Each row is followed by roughly how far along a hidden order it lies, from 0 to 20. A new part has a new order.
14  12  -1  0  -5  -12  -10  -28  -1  4  -14  -1  -1  8  4  -2  -14  24  -1  -14  2  -5  10  -8  -4  -3  -2  -3  -1  0  2  -7  8  -1  7  1  1  -5  11  -5  -2  -3  72  14  5  -1  11  11  8  -1  1  1  0  -3  -6  -8 : 18
11  11  -1  0  -4  -10  -8  -30  -1  3  -21  -1  -6  17  -3  -2  -18  16  -2  -8  1  -4  10  -9  -5  -3  -1  -4  -4  0  0  -7  8  2  4  1  -4  -8  13  -4  -3  -3  70  28  3  -1  10  8  7  -1  4  -3  -2  -3  -2  -4 : 2
13  11  -2  0  -5  -14  -11  -23  -1  5  -11  -2  2  3  8  -2  -13  22  2  -15  2  -5  10  -6  -3  -2  -3  -3  1  -1  3  -9  8  -3  8  1  4  -4  8  -6  -3  -4  71  9  6  -1  11  12  8  -1  -2  3  1  -3  -8  -10 : 20
13  12  -1  -1  -5  -11  -9  -28  -1  4  -16  -1  -3  9  3  -2  -15  23  0  -16  2  -5  10  -9  -5  -3  -3  -3  -1  0  2  -8  8  0  7  1  0  -6  11  -5  -2  -3  74  18  5  -1  12  11  8  -1  1  0  0  -3  -6  -7 : 17
12  13  -1  3  -5  -11  -10  -29  -2  4  -15  -2  -2  15  -1  -3  -21  12  -4  -5  1  -4  10  -8  -4  -2  -1  -6  -1  0  2  -9  7  -1  6  2  -2  -7  12  -6  -7  -4  69  23  4  1  9  9  9  -1  2  1  -1  -3  -4  -6 : 13
14  10  -1  -3  -4  -13  -11  -25  -1  4  -13  -1  -2  3  7  -2  -10  30  0  -18  2  -5  9  -7  -5  -2  -3  -1  -1  -1  2  -6  9  -1  8  0  3  -4  9  -5  0  -3  80  9  6  -1  13  11  9  -1  -1  1  1  -3  -7  -9 : 20
13  9  -1  -1  -4  -11  -9  -32  -1  3  -18  -1  -5  11  1  -2  -13  23  -1  -15  1  -5  10  -9  -5  -3  -2  -2  -3  0  1  -6  8  2  5  1  -1  -7  13  -4  -2  -3  78  22  4  -1  12  8  8  -1  3  -1  -1  -3  -4  -5 : 10
12  13  -1  1  -5  -12  -10  -29  -2  4  -15  0  -2  13  1  -3  -17  17  -2  -10  1  -4  10  -9  -4  -3  -2  -5  -1  0  1  -8  8  0  8  2  -1  -6  11  -6  -5  -4  69  18  5  0  10  10  8  -1  2  1  0  -3  -5  -7 : 15
9  13  -1  3  -4  -8  -7  -32  -2  3  -19  -1  -5  22  -5  -3  -23  6  -4  0  1  -3  10  -9  -4  -3  -1  -6  -3  1  0  -8  6  1  4  2  -5  -10  14  -4  -7  -3  66  33  3  0  9  7  8  -1  4  -2  -3  -3  -1  -3 : 0
14  10  -1  -2  -4  -14  -10  -25  -1  4  -13  -1  -1  1  8  -2  -10  29  1  -22  2  -5  10  -7  -5  -2  -3  0  0  -1  2  -6  9  -1  8  0  3  -3  9  -5  0  -3  74  7  6  -1  12  12  8  -1  -1  2  1  -3  -7  -9 : 20
12  14  -1  1  -5  -10  -9  -32  -2  3  -17  -1  -3  16  -1  -3  -21  16  -2  -6  1  -4  10  -9  -5  -3  -1  -5  -3  0  1  -8  7  1  6  1  -3  -9  14  -4  -5  -3  71  26  4  0  9  9  8  -1  3  -1  -1  -3  -3  -5 : 8
11  13  -1  3  -4  -9  -8  -31  -2  3  -19  -1  -3  18  -2  -3  -22  11  -3  -4  1  -4  10  -8  -4  -3  -1  -6  -3  1  1  -8  7  1  5  2  -3  -7  13  -5  -5  -3  69  30  3  0  9  9  8  -1  3  -1  -2  -3  -2  -4 : 5
13  12  -1  -1  -5  -12  -12  -28  -1  4  -15  -2  -2  6  5  -2  -15  26  1  -16  2  -5  10  -7  -5  -3  -3  -2  -1  -1  2  -7  8  -1  8  1  2  -4  10  -5  -2  -3  76  12  6  -1  12  12  7  -1  0  1  0  -3  -7  -9 : 19
